Below is a small trained network, with its code and all its weights. Each question gives an input and a class and asks what happens when units are switched off, that is, made to give their printed mean instead of their output.

import numpy as np


def w(rows, s, z=0):
    codes = np.array(rows[::2]) - 128.0
    scale = np.full(codes.shape[1], s)
    scale[-1] = z or s
    return codes * scale


def norm(h):
    return h / np.sqrt((h * h).mean(-1, keepdims=True) + 1e-5)


def f(y):
    return y / 2 * (1 + np.tanh(0.7978845608 * (y + 0.044715 * y**3)))


def log_softmax(a):
    a = a - a.max(-1, keepdims=True)
    return a - np.log(np.exp(a).sum(-1, keepdims=True))


def net(x, mask):
    res = np.array(x, float).reshape(1, 6) / 4 @ E
    u = 0
    for l in range(3):
        y = f(norm(res) @ A[l][:, :-1].T + A[l][:, -1])
        res = res + np.where(mask[u : u + 4], y, B[l][:, -1]) @ B[l][:, :-1]
        u += 4
    return log_softmax(norm(res)[-1] @ U[:, :-1].T + U[:, -1])


A, B = {}, {}
E = w([
[121,160,110,130,161,133,149],'x0',
[50,176,154,53,112,111,117],'x1',
[171,149,83,79,61,254,161],'x2',
[198,139,177,94,99,85,179],'x3',
[188,115,38,56,144,41,137],'x4',
[132,100,144,122,97,122,109],'x5',
],0.0085)
A[0] = w([
[119,92,1,99,117,67,136,111],'0.n0',
[208,117,89,228,123,131,122,19],'0.n1',
[217,201,196,122,80,76,184,1],'0.n2',
[148,124,188,117,178,109,157,9],'0.n3',
],0.0097,0.0038)
B[0] = w([
[185,169,123,172,100,152,88,254],'0.n0',
[2,236,135,90,50,111,208,192],'0.n1',
[46,112,12,207,79,235,4,205],'0.n2',
[23,102,196,210,142,46,86,131],'0.n3',
],0.0095,0.0048)
A[1] = w([
[73,153,92,190,102,61,213,109],'1.n0',
[58,195,146,49,79,168,44,150],'1.n1',
[124,88,51,97,108,49,186,209],'1.n2',
[109,189,254,158,134,195,102,2],'1.n3',
],0.0077,0.0029)
B[1] = w([
[126,62,133,122,106,93,159,174],'1.n0',
[119,160,54,151,113,40,170,254],'1.n1',
[194,126,249,195,155,167,169,159],'1.n2',
[255,192,155,119,113,140,82,182],'1.n3',
],0.0098,0.006)
A[2] = w([
[141,50,133,157,103,183,206,125],'2.n0',
[171,106,78,40,112,174,175,66],'2.n1',
[74,168,220,147,121,197,140,23],'2.n2',
[90,161,119,26,85,254,163,3],'2.n3',
],0.0081,0.0023)
B[2] = w([
[46,193,144,95,59,11,106,157],'2.n0',
[151,51,202,128,245,93,127,203],'2.n1',
[253,180,141,128,116,84,138,159],'2.n2',
[90,48,175,107,178,90,89,253],'2.n3',
],0.012,0.0031)
U = w([
[253,195,163,124,148,127,121,24],'0',
[89,111,90,184,123,156,106,2],'1',
[134,74,216,117,207,103,138,224],'2',
[129,184,150,61,94,77,233,216],'3',
],0.016,0.00076)

Each question gives the input, the list of numbers given to net, and the class t.
The units are the neurons (one row each of A and B). Each row of codes is followed by its name. A weight is (code - 128) times the scale printed after its matrix; where a second scale follows, it is the last column's (A, B and U).
mask holds one flag per neuron, layer by layer. A switched-off neuron (its flag False) gives its mean, the last column of its row in B, instead of its output. The means were averaged over made-up inputs and are rounded, as every weight is.
A unit's drop is (log p(t) with every unit on - log p(t) with that unit switched off) / (log p(t) with every unit on - log p(t) with every unit switched off).
The circuit of an input: a set's keep is (log p(t) with only the set's units on - log p(t) with every unit switched off) / (log p(t) with every unit on - log p(t) with every unit switched off). Starting from all 12 units, units are removed one at a time, each time the one whose removal leaves the highest keep (on an exact tie, the one counted first), for as long as the keep stays at least 0.8.
units of the circuit, in order: the units of the circuit, biggest drop first
most important unit: the unit with the biggest drop
top k neurons: the k neurons with the biggest drops, biggest first
k most important neurons of layer l: the k neurons of layer l with the biggest drops, biggest first
input [-7,6,7,3,2,-2], class 2: most important unit	2.n1
input [-3,-8,7,1,-3,3], class 3: top 2 neurons	[2.n0 0.n1]
input [1,2,-3,-1,-1,-8], class 2: 2 most important neurons of layer 1	[1.n1 1.n0]
input [-5,-3,5,3,3,4], class 2: units of the circuit, in order	[2.n1 1.n3]
input [3,6,6,8,-4,-4], class 1: 2 most important neurons of layer 0	[0.n2 0.n1]
input [-8,-6,0,2,5,5], class 3: 2 most important neurons of layer 2	[2.n0 2.n2]
input [2,2,2,7,6,5], class 1: top 2 neurons	[0.n2 1.n3]
input [-1,-8,8,6,-4,5], class 2: top 4 neurons	[2.n3 2.n1 0.n0 1.n1]
input [1,5,-7,1,8,2], class 0: units of the circuit, in order	[0.n0 1.n2]
input [-7,3,7,4,-6,3], class 2: top 2 neurons	[2.n3 0.n0]
input [3,2,7,8,-6,3], class 1: 2 most important neurons of layer 0	[0.n2 0.n0]
input [-2,5,-1,4,-7,-6], class 0: top 2 neurons	[1.n3 0.n1]
input [-1,-6,7,0,6,-2], class 2: top 2 neurons	[2.n1 1.n1]
input [-6,-8,-7,-5,8,-3], class 0: units of the circuit, in order	[0.n0 0.n2]
input [5,-1,0,7,4,-1], class 1: most important neuron of layer 0	[0.n2]
input [4,3,-6,5,7,-1], class 0: units of the circuit, in order	[0.n0 1.n2]
input [4,-1,-6,8,-6,0], class 1: top 3 neurons	[0.n2 0.n3 1.n2]
input [-7,7,8,-4,-3,-8], class 2: top 3 neurons	[2.n3 0.n2 2.n1]
input [6,-7,5,-2,-4,7], class 3: top 2 neurons	[0.n1 2.n0]
input [-8,2,-1,0,-3,0], class 0: units of the circuit, in order	[1.n3]
input [1,0,5,1,-3,-8], class 2: top 2 neurons	[2.n3 0.n0]
input [1,-7,0,6,-1,1], class 3: top 3 neurons	[0.n1 0.n0 1.n0]
input [0,-3,4,8,6,7], class 1: top 2 neurons	[0.n2 1.n3]
input [8,6,-3,-4,-3,1], class 3: 2 most important neurons of layer 0	[0.n2 0.n0]
